Each row was made from one walk, in order. Every step used is in the known rows, and no mark comes twice. Write each row's walk.
Known rows:
H X Q T J L: [ 21.7 -14.5 -22.9   4.9 -24.3  18.9   4.1   3.9 -14.5   0.0  -1.2 -10.7
  19.4  27.3  30.0  22.2   6.2  30.4  -2.0  14.8   2.1   9.0 -13.5   5.2
  15.5  19.4  24.8  33.7  -5.7 -20.9  -1.8  18.3  -8.7  37.0  -9.3   5.4
  -3.4  18.4  43.0  -5.0 -11.3  -0.4  -9.8]
T H J L: [ 24.2 -20.1 -13.9  -8.1  -8.7  -3.7  -2.8  11.1 -11.7 -10.7 -13.7 -12.3
  45.7  35.8  -2.1  16.9 -17.9   2.6  -3.5  13.6   7.2  50.1   0.4   7.1
   1.0  17.1   2.2  11.7  -8.3 -24.9   3.2   2.4  13.3  34.4 -10.2  15.6
  -4.8   3.6  52.4 -12.9 -22.1   9.7  11.1]
L H J Z: [  7.2 -47.7  -0.6 -27.4  15.4 -24.3  26.3  12.9   6.1 -14.7 -14.8   8.2
  19.3  -8.6 -28.5   2.4 -39.3 -26.5 -29.7 -12.0 -17.7  24.4  27.1  -4.4
  21.6  22.8 -17.2 -18.1  24.4 -19.9   1.6  -2.2   3.6  -9.3 -31.8 -11.3
  -6.1 -17.0  17.6  -7.1 -23.4  -5.8  11.0]
Z L H J: [-13.9 -19.2   9.0  -1.2  20.4 -15.8  33.2 -11.2   3.0  18.6   0.9  32.4
  39.2  -4.2 -26.3  13.3  -3.1 -32.8 -41.7  15.0  16.1  21.1 -21.1 -20.2
  -0.6 -23.3 -26.0 -21.2  10.7   0.3  -7.3  18.0  27.0   8.5 -40.7   2.6
   3.1 -29.4   9.6  -0.5  -6.3  11.2  38.5]
H X Q T J: [  4.6  18.5 -22.8  10.7   6.8  27.1   0.9   6.3  -9.8  11.1   5.6  16.0
 -31.5   1.3  58.5  24.5  10.0  30.1   9.6  13.7  32.2 -43.6 -31.6  -3.3
  -2.9  -5.0  25.0  22.6  10.0  13.8 -15.6  25.7  -6.0  36.5  -7.2 -14.9
   9.6  13.2  -5.7   8.4  10.3   9.3 -11.6]
Z H Y Q T X: [-18.3  41.8 -20.6   1.8  12.5   5.9  -8.2  13.1  -5.0  27.8  19.8 -24.3
 -16.7  18.2  13.8 -18.3   2.8  -6.2  37.5 -17.9  10.4 -10.1   3.3   6.1
 -12.8 -42.0   7.7  -6.6 -34.6   9.0  -5.7 -12.0  -7.7  -8.1  20.4  20.4
  33.7  -1.0  10.4   6.3  20.6 -15.0  10.3]
Y H J Q T X L: [-13.1  15.4 -20.2 -11.9 -10.5  24.2  -2.2   2.8 -15.5  18.6  -7.9  -7.6
   0.6 -11.5  16.5  -3.6  -1.9  12.3  29.6   2.0   2.8   2.9  18.4  -3.5
   4.2  30.3  13.6   6.1  -7.9 -39.2   5.1  -2.1 -13.2   9.1  40.6   6.8
  38.2   8.1   8.8  -2.2 -21.1  38.8 -18.1]
J Q L H Y: [-11.7  10.7   4.7 -11.5  -4.9 -12.9  45.9  -9.5  -5.6  32.1  10.7  27.8
  11.7 -11.7 -19.4  -2.6 -11.1 -15.5 -11.4  -2.4   8.5  19.5  -4.7  -6.6
  -1.4   1.6 -15.5  -5.4   4.6   5.2  -7.6  -1.5  26.4 -25.1   5.2 -21.6
 -14.7  -7.2  15.4  -9.2  -3.4 -18.1   3.5]
T Q Y H: [ -2.7  19.9  -3.0  27.8   8.0  -3.1 -28.4  -0.9 -10.7   5.6 -15.1  -9.5
 -38.7  -4.4  12.0  -2.2   2.6  -3.1  36.1  -5.0 -16.3 -23.6   2.3   5.7
  -9.7 -28.7   6.5  -2.4  -7.2  24.5  23.2  -9.7   3.5 -13.8  11.5  22.8
  14.7  32.3 -19.3  10.9   2.5  24.0   6.0]
Q L H X: [ -6.5 -16.3 -18.0 -21.2 -10.4  11.1  13.9   6.6  -4.1   2.5   0.3  21.2
  32.7  10.6 -19.8  18.8  -1.0 -24.8 -13.7   0.5 -11.8   5.6 -15.0 -19.6
  35.1  -1.4 -11.3  14.8  18.0  14.2  22.9  29.7  15.1  12.6 -38.7 -31.2
  -5.9 -26.8  12.7   5.1   0.5 -12.7  -2.7]
X L H Q T: [-11.1  -3.8  -4.4 -28.2 -13.8  13.4   9.7  -9.2   2.3  37.9 -17.8  23.5
   1.4   7.1   9.7  10.8  -8.1   0.8 -25.2  -3.3  16.3  -2.0 -11.1 -13.8
  18.2 -19.9   7.3 -24.1  -2.7 -10.2  13.1  26.9   7.7  -4.5   6.5 -19.9
  16.7  -0.5  -8.9  19.5  -1.2  25.4   3.4]
Y H L J Q T X: [-16.6  46.1 -24.0 -12.5 -14.6   4.1  -5.1  10.2 -27.1  34.1   9.0 -30.6
   1.3  13.3  22.6   2.0  -6.8  -1.4  36.4   3.9  -0.9   3.1  -1.3   7.1
   5.2 -22.9   9.6 -12.5 -11.5  -4.1   6.9   1.3 -33.6  -2.7  16.9  15.4
  16.5  12.8  30.2   7.1  -2.7 -14.7  22.2]
L X H J: [-11.4 -17.6  11.3 -34.5  11.0   2.4  11.5   6.8  14.6  -2.3 -19.5  29.2
  26.4 -14.3  -1.7  17.5 -20.8  -3.8 -21.2   9.3  31.2  11.3  -3.3  -7.2
   6.8   4.8 -22.4 -11.8  10.7 -24.2  -2.7   0.4   5.2  12.3  -7.1 -24.5
  14.6 -17.0   0.7  -9.6  -1.8  37.5  14.5]
Y Q L X H: [-18.7 -16.6  14.0 -18.8  -4.9  14.3   3.5   8.4  20.5 -22.8 -27.1  -1.6
  15.7 -12.6   6.6   8.6  -5.4  16.6   4.2  19.6   7.1  19.1  13.1 -28.2
  26.4  17.5  -8.5  17.5  -8.8 -18.1  14.3 -14.0   1.6  -9.2  38.1 -21.4
   8.5   7.1 -31.8 -20.4   5.0   4.8 -38.4]
T J Q L: [ 20.2   7.0   1.4  29.9  -2.1  15.5  12.3 -19.0 -15.8   5.4   4.6 -13.8
  14.0  -3.6   9.1  16.1  11.2  23.8  31.0   9.0   0.4  35.6   7.4 -25.2
   2.7  16.1   5.8  29.8 -14.3   6.9   6.8  -3.9 -16.4   5.0   5.8   6.5
 -29.8  35.9  18.1   7.5  -6.1 -30.3 -23.8]
L J Z Y Q T: [-14.4   5.7  -2.4  -2.1   5.3  -1.2  -1.3   1.6 -14.6  -1.5  10.6 -13.7
 -12.1  11.4  16.8 -13.7  21.8  11.4  -1.3 -29.1  -2.6 -11.6 -11.6 -13.3
  -9.2 -43.9   4.7 -18.5 -30.3  -7.0   1.6 -20.1 -23.3 -31.4   4.3  -4.6
  11.7   9.4 -33.9  14.3  15.8   1.7   2.3]
T X L H: [-23.6  -8.5 -10.2 -17.3   1.1   5.0  33.5  11.4  -1.8  12.1 -18.7  -0.5
  25.3 -31.2  -5.9  -8.1  -9.0 -16.1  -8.3  31.6  -7.0  14.6  18.6 -35.4
  30.0  31.9   3.4  -3.4  21.1 -17.8  10.1  12.5  30.5   3.3  39.3 -14.4
  33.6 -10.6  -1.3 -24.3 -18.0 -10.0 -20.7]
Q L X H J Z Y: [ 22.6 -33.9  26.0 -16.8  22.2 -22.5  13.7   7.9  26.0 -21.5   1.7   5.6
  17.8  -4.4  -9.7 -15.5 -12.0  -7.2 -13.6 -18.9  -6.5  36.5  37.9 -15.3
 -19.0  15.6 -13.6  -7.4  -7.2 -31.3  12.4 -22.4   1.2  -5.6   1.3 -34.6
   0.5 -14.0 -14.8 -10.6   3.5   9.0   3.6]
Y Q T J Z L: [ 17.4 -19.1   1.5  55.1  13.0 -17.1  11.6 -15.7  20.6 -18.9  11.8  -1.6
  -1.5  27.2  -8.5  -0.5  10.1   1.2 -27.2  11.0 -27.7  -2.8  -1.4  -8.2
 -13.9 -11.0   0.0   3.9 -20.4   8.1 -13.0  -5.9  -1.2   4.5 -22.5  49.2
 -18.2 -11.2 -11.5  -8.9   4.8 -11.0   3.5]
Q T X L: [-14.5  15.8 -18.0 -11.5  -8.3  31.3  -1.4   8.0   0.0  16.0 -11.7 -11.4
   3.5 -16.1  20.0 -11.2   1.5  19.8  28.2   8.6   7.2   1.4  23.4 -19.0
   5.0  38.7  20.5   8.9  -7.4 -36.4   3.4  -4.9  -0.6  11.1  50.4  -2.8
  43.7  -3.9   2.8 -14.8 -10.9  29.0 -28.8]
X Q L J Z Y H: [ 26.3 -12.8  16.1   4.8  11.6 -17.6 -15.3   1.7 -10.6 -43.3  -4.9 -20.6
 -23.9 -13.2   2.3 -10.3  20.8 -13.0  23.3 -15.3 -29.8  13.4  25.2   3.9
 -15.7   5.1  -6.4  19.2  10.5 -11.3  24.7 -24.3   5.9 -16.3   0.1  -3.5
  -1.0  18.2 -36.1  -7.4  -5.2  16.2 -15.3]
H X L J Q T Y: [  8.3  26.5 -17.0   1.5 -22.8  -8.1   5.2   7.0 -16.6  17.2  13.0   7.7
 -14.5 -13.0  -0.4  -7.8 -21.1  27.2   0.8  -3.7  15.2 -24.5 -22.9  10.2
  -4.6  11.0  26.5  -2.7   6.6   2.2  -6.4  14.0 -38.2   8.0  16.6 -11.7
  -6.4  -2.8  15.7  35.1  -1.6  -6.2  -4.7]
J L H Q: [ 27.4 -31.3  -0.9 -27.0 -15.8  -7.6  25.2 -12.1  10.3  10.4 -23.1  13.5
  31.1   5.8 -24.4  13.7 -11.9 -27.8 -42.3   9.7 -19.2  29.4   7.5  -2.5
  24.1  -0.4 -13.1 -14.1  27.0 -12.3  25.0  28.0  34.4  18.0  -7.1  -2.3
  -2.8 -13.3  14.7   7.9  -8.5  -9.3   9.8]
Z Y H X Q: [ -3.1  15.0 -11.6 -12.8  -4.6  17.2  -5.2   4.7 -17.0 -12.2   1.2  32.0
 -28.3   3.5   9.9   2.1  29.8 -10.5   7.7 -16.4  -3.8 -34.1 -22.5  23.2
   5.2  -9.5  -5.9  19.7  33.7 -13.5  18.9  23.3  -3.0  15.7 -23.7 -31.9
  14.0  -9.8 -35.8   2.1  16.3  16.3 -19.9]
L J Z Q: [ 44.7  -8.8  23.7  20.0   8.7 -20.1  14.6 -16.6  -3.0 -38.0  14.9  -4.2
   7.8  -1.7 -21.7 -16.3   4.7  -9.1 -40.5   3.7 -33.4  17.2  16.7   3.3
  -4.8  17.6 -11.0 -17.6   3.2  -4.1  -9.2 -16.0  -9.6  -3.9 -13.9  18.0
 -28.6  11.8  -0.4 -21.2  19.4 -26.7   6.9]
T Y H Q L J: [ 28.7   0.3  19.7 -16.2 -10.4  -4.7  -3.7 -12.3  -7.8 -21.4  -7.5 -29.2
  16.8 -40.2  -5.9  22.4   8.5   9.4  20.6  11.0   1.2  22.4   2.3 -12.8
 -12.9   8.3 -13.7  23.5  26.0  10.8   9.7 -19.7   8.6   1.2  -9.8  -4.4
 -21.0   2.7   2.1  11.5 -11.9  -0.8   6.2]
L H X Y Q T J: [ -9.8   8.1 -26.7  18.1  10.5  20.8  -0.8   6.3  -2.2   8.6  12.4   2.6
 -26.6  -3.1  40.6  11.4  12.9  14.3   5.9   9.1  17.0 -49.6 -29.2  -7.8
   3.0 -10.0  23.0  12.8   1.1  30.4 -22.6  17.6   1.6  21.7   2.7   3.1
  11.7   8.0  -9.3  14.2   6.2  -4.3  -9.0]
J Z L X Q: [-22.1  -6.1  22.7   3.4  -7.8  -0.4  15.7  -8.0   8.3  -3.6 -12.8  21.2
   1.4  -6.5 -17.7   9.2  17.9   8.4 -25.3  19.8   1.9 -17.0  -7.3   9.5
  17.4   0.9  -9.2  -7.4  26.3 -18.8  -4.1  16.9  -9.6  -3.8 -12.7 -11.0
  -7.0 -17.2 -20.3 -22.8  11.6 -22.8  -7.9]
T Y Q L J Z H X: [ 26.9 -19.7  -5.5  -1.5  -1.1 -16.4 -16.8   6.0   0.4 -40.3  15.2  -2.5
  15.7  23.2 -42.2  -4.4  -0.2  -8.0 -12.5 -27.4 -28.2 -17.9  -2.7  17.1
   1.1  -7.6 -22.8  20.5   4.9  22.4  10.0  -4.3  -7.4   9.7 -54.8  -7.0
 -21.8 -31.3  22.8  12.6   6.2 -20.1   3.9]
J Q Y H: [  9.2  11.4   0.3  33.2  -3.0   2.4 -26.9  -7.8 -19.2  -2.4 -14.6  -2.1
 -28.8  -7.4   8.7  -3.0   8.2  -5.2   8.5  -3.3 -23.4 -15.7  -1.1  25.1
  -1.4 -29.5   2.5 -14.3  -7.8  23.6  23.8  -1.2  -5.2 -13.3  14.5  34.8
  -7.8  40.6 -12.0  12.6   8.3   7.8   8.2]
X Y H L: [-20.3   1.0 -12.0  -6.8 -20.1  -0.3 -37.4  -3.6  -5.5   7.4  -7.3  -1.9
 -10.7   9.7  -9.9 -10.1  22.6 -12.0  11.8  -2.2  -6.1  -9.1 -16.4   5.1
   0.5  24.4  -8.9   6.5  36.4   4.3  -0.2   7.7  21.3   2.8 -11.0   3.4
  -3.4 -34.1   6.3   0.6 -24.7  25.0  -5.5]
Y Q L H J: [-22.0 -25.0  -0.1 -20.0  19.4  -0.4  23.1  -3.3 -13.2  14.9  -0.6  10.1
  30.7 -15.8 -14.8  19.0   0.8 -23.0  -3.6  -3.2  21.6  35.3 -13.4 -33.4
   8.6 -14.2 -23.1   2.9   9.4   0.5  -1.5   6.5  23.7  -2.2 -30.9 -11.8
   5.5 -13.1   1.5  17.5 -16.8   5.8  11.7]
Z H Y Q T J: [ 10.3  14.8 -14.2  33.1  22.3   5.2  -4.5  -2.0  -7.1   2.9  17.0  -0.6
 -34.1   9.0  41.2   4.6  17.6  25.3   6.1   1.7  23.8 -40.4 -25.0  -4.3
 -26.3 -25.4  13.3  13.8 -17.3  31.5 -27.4  -3.5   9.5  16.8   4.0  14.1
   5.8  13.0  -6.0   9.6  14.1   2.1  -3.6]

Which walk is each row?
[ 39.6 -34.2  10.3 -21.0  -5.9 -24.6   0.5   5.5   4.4 -43.3 -13.7 -33.1
   3.1 -26.9 -21.4   8.5 -27.4   0.0   8.3  -9.0 -32.4  26.0  38.1   2.6
   4.3  38.6  -9.1  16.8  29.0  -6.9  10.9 -26.7  -7.2 -12.1 -15.8  -0.3
 -28.5   0.4   9.2   3.2 -26.7 -12.9  -6.8]
T Y H Q L J Z
[  3.8 -10.1   1.8 -10.5  -4.5  20.0  -7.4  -1.7  -7.6 -12.3   2.3  -1.4
  -6.7   0.3   3.5  11.1  19.6   4.4  41.0 -22.4  -2.6  26.9   8.7 -11.2
   6.5  16.5  -3.1  51.4   7.2 -12.2  23.8   1.3  -3.0  -1.8 -22.9 -30.6
  -9.1   5.9 -19.9   9.8  -5.7   3.4 -39.0]
J Z Y H X Q L
[-21.3 -14.0  38.1   1.8  -4.1  10.6 -12.8 -13.9  41.0   6.1   0.0   1.5
  15.6 -31.4 -45.0 -13.3   3.7  -1.2  -3.9   0.4  10.4  -6.0  23.7  16.0
  12.9  41.3   0.1 -17.6   8.3   2.7 -25.6  -1.1  -9.2 -16.2   0.0  -4.6
 -16.5 -12.7  22.3 -16.3   2.2 -18.8   4.5]
H J Z Q L X Y
[-13.7  31.9 -15.1 -10.6   8.8  -3.8  -3.0  16.5  -6.2  13.3  17.8 -35.3
  -8.8   9.3   9.5 -14.6  -7.5  -4.1  32.5 -17.7  -0.5  -7.8  12.7  10.3
 -10.3 -32.5   1.4  -7.7 -26.5   3.3  -8.1 -23.3 -16.2 -15.8  12.9  17.3
  25.1  -0.2  16.1   0.5  10.7 -21.1  17.1]
L J Z H Y Q T X
[-19.5  20.4 -15.0  16.0   6.9  -4.2 -31.7  23.7   7.9 -10.3  -8.8  -9.8
 -20.1  48.0  16.2   3.1 -21.1   7.8  11.5  16.6  15.5 -19.1 -12.8  12.2
  -6.5 -20.5  20.5 -12.3 -27.3  28.2 -11.1   3.6   2.5   4.6  24.6  19.3
  -0.7   6.1 -18.0  -7.8   5.0 -11.5  -6.4]
J Z L X Y Q T H
[-26.2  18.6  -6.7 -43.9 -21.0   1.8   2.6   8.4 -19.8  -4.2  -3.3 -24.4
  27.4 -11.3  23.9  10.0   7.5  15.9   5.7  17.5   8.0   2.6 -23.8 -20.7
  -1.4  -2.7 -20.2   5.3  19.8 -12.8  -3.0 -21.0  -4.9  -2.6   4.1 -17.6
   7.7 -17.4  -2.4  -9.7 -14.5   7.9  11.2]
Y Q T X H L J
[ 21.5  -7.9  13.5  25.7   0.3  -0.2 -30.8  -9.2 -10.6 -27.8 -10.1 -11.7
 -26.6 -21.9   8.8  -6.1  10.5  -0.5  -1.7   2.3 -27.9  -8.1  11.3  17.2
 -10.5   0.8   0.4  -0.9  -1.2  15.2  11.9 -14.8   9.3  -9.1  13.1  33.5
  -6.9  33.7 -23.4   0.7   1.8  24.9   0.8]
X L J Z Q Y H
[ -1.0  18.3  -1.6  14.8 -10.0 -21.3   9.8   2.6   3.5  27.8  11.6  18.6
 -12.5   0.0  -6.3  -5.0 -31.6  19.3 -12.5   6.0  29.5  -8.7 -24.3   8.5
  -7.9  -8.7  21.0 -14.1 -11.2   4.4 -12.3  18.5 -35.0   4.0  16.4   1.7
  -9.0  -2.9  10.3  34.0   5.4  -6.3   8.1]
Z L X H J Q T Y
[ -9.9   7.5 -21.2  33.2  10.4  16.0   2.2  -2.5   4.4   9.9  17.9   6.2
 -20.8   5.5  33.6  11.6  18.7  11.9  -3.4  15.3  13.3 -47.2 -34.4  -8.6
  -3.9 -17.9  19.8  13.2  -7.0  33.2 -25.5  19.2   3.7  23.1  -4.9  16.4
   6.3   2.2 -11.4  11.9   8.4  -3.9  -2.1]
Z L H X Y Q T J
[ 21.7 -19.0  23.0  20.3   8.4   6.8 -13.0 -21.5   6.8 -13.3  13.6 -13.9
   1.4  -4.1 -20.7  -4.5   9.8  -5.9  22.6 -15.2  -6.7  49.7  25.6 -10.7
  -3.3  31.6  -2.4  27.9 -15.4   2.5  -2.5 -13.3   0.9 -10.6 -16.9  14.7
 -27.3  21.5   3.9   5.6  -4.9  -1.5 -20.1]
X Y H J Z Q L
[  0.0   2.7   9.9  10.8   3.1   2.0 -13.9 -12.1  -0.6  12.4  13.5  10.4
 -22.0  18.4   0.5 -13.2  -1.6  -3.8 -15.1 -22.3   6.2  -3.7  -3.5  15.3
   1.0 -11.9  13.5 -24.4 -27.7  -1.7 -13.1   5.3 -24.5 -19.6 -12.9  12.0
  -3.9  23.3  -0.3  10.2  12.3  19.6  11.0]
X Y H J Z Q T
[  4.3  -9.8 -12.3  -2.5  28.5 -10.1   7.1  13.8   2.0 -31.0  14.6 -16.0
 -14.8   2.6   3.2 -29.2  13.2 -17.1  13.1 -34.3 -25.8   6.7  18.4  -9.1
 -19.5 -15.5 -13.3   2.6 -13.5 -21.2   7.4 -33.4  -1.6  -8.1  18.6   5.8
  25.9  -9.6 -49.2   7.6  12.1  -4.0 -16.7]
T X H J Z Y Q
[-14.9   3.6  -3.6   3.3 -16.5  21.9  -0.8  -4.2  23.8  16.7  14.6  20.7
  10.0  -2.9 -16.4 -14.5   4.2 -12.4 -20.8   2.7   0.3 -35.3 -12.0  25.0
  22.4  23.8  16.0  -6.9   8.8  12.1 -19.0  30.5  -3.3  12.8  -8.9  -7.9
  -0.4  -8.8  29.3  -8.9   6.9 -11.1   5.3]
Z Q T J L H X Y
[-12.4  29.1   1.4  -4.1 -22.7  -6.2   2.9 -12.7 -36.7  26.1   7.3   0.8
   6.4  19.9  15.2   0.8  12.6  15.9 -11.1  -7.3   1.4  -5.5 -27.3   3.1
  -2.0 -39.3   1.0 -31.9 -18.7  -8.7   7.8   1.2 -42.8 -25.0  -1.3  -8.7
 -10.7  24.0   7.2  12.6   1.7   3.7  26.0]
Z Y H L J Q T
[-13.8 -17.7  42.0  -0.9  -7.8   5.8 -21.8 -14.5  52.3   1.9 -13.0  -2.6
  15.0 -25.1 -54.1 -17.0   1.7  -0.6  -6.0  -2.5   1.7 -15.5  33.1  23.3
  14.6  32.6  -5.1 -18.9  10.2   9.0 -12.9  -1.5  -0.9 -17.8   3.1  -6.5
 -16.3 -18.1  25.3 -16.8   2.2 -25.0   2.3]
J Z H Q L X Y
[  4.6 -13.4  10.1  31.4  11.8 -15.5   4.6 -11.5  20.7  -2.5   6.1   7.7
   2.8  12.6 -18.3   1.4  -4.7 -18.1 -15.0   2.8 -18.9  10.9   6.6  14.6
 -16.6 -16.5 -13.2  -2.6  -8.8  -2.1  -2.6  -0.5   0.5   2.8 -32.6  43.9
  -8.4 -15.1  -2.1  -3.9  -1.2   6.1  25.9]
T X Q Y H J Z L
[-28.7  -3.6  21.5  -2.1  -8.7   9.5 -18.6  -0.3   6.8  23.4 -16.0  15.8
  -5.1 -14.0   6.7   1.0  -0.2  25.2 -20.3   3.6  17.6 -25.3 -11.1  17.9
   0.9 -22.9  -7.8 -20.7   9.3  17.2   0.9  12.3   0.2  -6.9  -2.9 -14.6
 -10.0  -2.8  -2.7   5.9  12.2 -17.0  16.2]
J Z H L X Q Y
[-24.3  32.9 -14.2  21.0   7.1   2.4 -33.6  19.2   4.3  -2.2  -6.7  -5.5
 -18.8  46.4  21.3   4.5  -9.1   9.6  14.1  22.6  26.5 -23.0 -25.1   7.9
 -11.3 -31.1  21.0 -12.5 -29.7  34.0 -11.9   7.9   8.3   9.7  28.6  19.5
   4.4   6.0 -21.4  -6.2  12.4  -7.5  -3.8]
Z L X Y Q T H
[ 46.6 -12.7  20.4 -12.1  17.4 -27.4   6.4   7.3  16.0 -34.9   1.6 -12.8
  11.4   0.5  -0.8 -13.2  -9.2  -6.2  -4.6 -10.0 -18.7  30.5  35.5  -8.0
 -34.4   9.0  -9.8  -5.1   2.5 -11.8  17.4 -27.1  11.3   3.8   6.1 -24.5
 -10.7  -6.4 -17.2 -11.1   4.5  -8.1   6.8]
T H Q L J Z Y
[  1.2 -14.7  23.9  21.3  -2.6  -1.8 -37.1  -9.1  16.3 -25.8  -9.2 -16.3
 -23.5 -17.5 -31.3 -13.0  15.0 -16.8  15.0  -1.5 -24.0 -10.4  26.9  25.8
  13.1  29.0   4.4   1.5   9.2  11.9  -0.4  -6.8   1.2 -21.4   7.1  24.3
 -12.0  14.2  -5.9 -13.1  -3.2   2.4 -13.7]
J Z Q L X Y H
[ 12.3  36.7  -4.9 -10.9   3.8 -19.4   5.1  13.2  -3.3   2.7  13.4  18.2
 -20.9  25.1  16.6  -1.1 -33.3   1.9  -4.8   0.0  24.5  -7.2 -11.7  25.6
 -36.0  -4.5   0.6 -12.6 -10.2  16.9 -25.1 -13.7  20.3  -1.6  11.8  -8.7
 -13.3  -1.2   7.2 -17.8   9.1   7.1  15.3]
L J Z Q T H Y
[-17.2  18.6  -2.8 -17.6  -3.0  -5.4  39.6  -2.5  -0.3  37.4  16.0  30.5
  -2.0 -12.6  -3.5 -14.8 -11.8 -13.5 -18.4   3.2  15.2   0.7  -3.0  -2.6
  -8.3  12.6  -2.8 -11.6   1.0  -8.0 -19.5   2.7  33.3 -11.9  26.9 -17.7
  15.7 -16.0   5.8 -16.4   0.6   8.8   2.2]
Z Q T X L H Y
